[101 149 125 142 180 104 112  82] = bimiv
[108 124  93 142 172 139 141  95] = Pizaz
[116 141 107 141 182 123 142  62] = mam
[108 169 128 167 170 104 127  89] = nema
[110 135 143 118 153 114 104  99] = Tabud
[101 145 186 149 111  98  80 152] = gipiv
[128 117 169 137  76 113 100 197] = Rafol
has: [172 139 141]
yes
len: [116 141 107 141 182 123 142]
7
has: [116 141]
yes
len: [101 149 125 142]
4
has: [186 149 111  98  80]
yes

[ 38 200  39 181 114 128] -> mam
[ 38  38  38 181  38 154] -> Sizo
[132 100 125 158 131 107] -> gipiv
[ 38 200 214 160 147 114] -> Sisa
succ: [125]
[158]
dup Sizo: 
[38]

[165 200  89 114  84] = Tabud
[106 128 111 128 135] = bimiv
[106 128 111 124 128] = Sizo
[106 128 151 129 106] = Pizaz
dup bimiv: 
[128]
dup Pizaz: 
[106]
has: [128 124 111 128 106]
no
q: [165 200  89 114  84]
Tabud

[ 63 166 123 196] : Rafol
[ 81  58  65 201] : Pizaz
[109 119  56 160] : Tabud
[153 190 188  85] : gipiv
[153 168  86 185] : Fubaf
[ 68 193  68 193] : mam
[170 144 134  87] : Sizo
[136 190 120 137] : nema
len: [136 190 120 137]
4
q: [136 190 120 137]
nema
has: [136 190 120]
yes
succ: [188]
[85]
len: [153]
1
len: [153 190]
2
q: [109 119  56 160]
Tabud

[148 131 150 159  95] -> midu
[127 127 127 109 164] -> Tabud
[ 98  96 102 183 106] -> gipiv
[132 106 111 116  97] -> nema
[119 107  50 153  98] -> Rafol
[183 183  62 183 183] -> Sizo
[ 96 119 156  85 147] -> Fubaf
[106 126  63 120 103] -> bimiv
has: [109 164]
yes
succ: [109]
[164]
has: [107  50 153  98]
yes
dup Tabud: 
[127]
len: [148 131 150]
3
dup Sizo: 
[183]
succ: [63]
[120]

[142 148 115 135] = Fubaf
[137 148 194 163] = Sizo
[142 147 147 148] = bimiv
[162 184 185 174] = midu
[140 145 129 145] = kupo
[138 158 148 158] = nema
[142 147 180 149] = Tabud
[159 170 164 163] = gipiv
succ: [184]
[185]
dup kupo: 
[145]
has: [170 164 163]
yes
has: [142 147 147 148]
yes
dup bimiv: 
[147]

[126  97  97 124 121] = kupo
[183  85 141  64 127] = gipiv
[183  85 141  60 107] = midu
[ 69 196  94  92 108] = Sizo
[128  84 138 137  84] = Rafol
[ 66 126 117 149 166] = bimiv
[181  83 139 152 191] = Tabud
[107 103  70  67 126] = mam
[180  60 179  91 173] = Pizaz
has: [126  97  97 124 121]
yes
dup kupo: 
[97]
succ: [196]
[94]
succ: [139]
[152]
dup Rafol: 
[84]
q: [183  85 141  64 127]
gipiv
has: [103  70  67]
yes

[ 97 151  99  97 158 117 132 142 132 113  85  92 123 114 124  77  69 153
 125 132 148 124  95 114 130 150 115 129  80  75 109 116 152 165 186 116
 158]  Sisa
[106 131 118 120 183 154  98 124 142 143 103 138 133 133 114 124 130 150
 181 113 131  88 162 163 130 154  93 113 146 136 125 129 155  99 155 133
 111]  Rafol
[140 122  99 132 138 109  98 142 168 152  98 100 153 105 136 133 109 159
 155 124 130 104 147 122 102 126 141 128 132 115 128 118 134 139 146 142
 132]  mam
[103 119 155 175 153 128 131 148  88 115  82 107 117 133  97 106 102  81
 154 108 174 103 151 134 155 164 184 150 138 128 107 101 131 161 149 166
 145]  nema
[106 147 109 135 138 134 116 130 136 116 134 132 117 156 100 133 126 158
 154 114 166 114 118 150 111 120  83 131 124 120 136 142 145 113 130 133
 137]  Pizaz
[110 120 115 172 101 140 149 109 119 131 121 133 115 154 107 121 126 121
 153 150 138  96 164 101 143 133 141 104 145 104 110 113 112 110 109 153
  99]  Tabud
[148 149 130 182 116  82  80 162 145 111 104  89 105 135 110 131  85 110
 194 118 131 134 145  80 142 177 153 180 138 108 121 104 127 178 132 165
 130]  kupo
succ: [96]
[164]
succ: [184]
[150]

[170 181 143 167 147 160 164 148 161 157 121 156 132 166 180 163 147 157
 137 162 135 167 154 144 120 173 135 160 172 164 162 157 152 127 138 156] -> Pizaz
[119 128  91  78 156  73 166  80 121  87  82 101  78 110 131  79  72  78
  79 101  90 131  72  86  96 103  78 172 160  89  95  82  74  91  76 138] -> gipiv
[117  70 100  96 109 105  89 103  92  86 134  95 120  86  98  96 119 101
 122 110 119 102  99 103 128  73 116 106  84  79 103 106 104 115 116  87] -> Fubaf
[152 143 159 167 126 168 128 171 150 165 146 152 160 148 146 159 153 159
 110 102 114 105  94 104 126  81 112 109  95  85 100  99 100 117 107 107] -> Tabud
[120 143  90  79 154  75 162  73 118  85  78 106  76 119 130  85  75  81
  75  97  83 122  76  82  97 111  75 162 153  91  90  80  73  86  75 130] -> Rafol
[152 143 159 167 126 168 128 171 150 165 146 152 160 148 146 159 153 159
 152 160 153 154 162 160 144 157 162 124 141 165 169 166 171 160 156 150] -> mam
[154 185 141 154 158 148 178 143 161 155 112 152 129 164 173 148 127 143
 123 151 130 166 140 139 118 173 129 169 184 162 156 148 144 130 125 169] -> nema
[124 130 167 161 120 162 113 168 139 164 178 156 168 148 122 166 174 167
 178 142 157 124 179 164 155 151 171 107 110 163 148 157 169 165 180 130] -> Sizo
[175 188 125 156 159 149 183 134 161 141  98 143 119 159 191 142 121 136
 109 160 124 177 125 127 113 166 118 180 194 149 159 148 138 116 110 165] -> bimiv
[ 89  72 124 101  99 113  73 116  91 108 157 110 138  97  74 112 135 117
 143  99 126  82 125 121 137  89 131  80  64 102 100 110 116 135 141  88] -> midu
has: [120 173 135 161 172]
no
has: [168 128]
yes

[147 152 139 110 109  96 138 103] = Sizo
[134 152 126  93 114 109 141  95] = midu
[119 107 113 108 109 161 124 139] = kupo
[118 116 119 116 116 116 126 140] = bimiv
[127 111 107 132 142 125 116 140] = Pizaz
[146 150 144 106 113  94 134 106] = gipiv
[117 130 142 127 118 146 138 135] = mam
[153 171 140 140 130  57 142  86] = nema
[142 144 133  96  96 116 132 106] = Sisa
[130 151 132 138 148  93 141 110] = Rafol
[152 142 134 128 124  86 131 113] = Tabud
len: [117 130 142 127 118 146]
6
has: [128 134 142 152]
no
q: [118 116 119 116 116 116 126 140]
bimiv
len: [153 171 140 140 130  57 142]
7
dup bimiv: 
[116]

[103 150  91 104 121 175 104 104  95 116 133 149] = Fubaf
[116 127 126 113 127 128 118 120 116 118 128 127] = Tabud
[116 127 126 113 127 128 104 104  95 116 133 149] = bimiv
len: [116]
1
has: [133 149]
yes
len: [103 150  91 104 121 175 104 104  95 116 133 149]
12

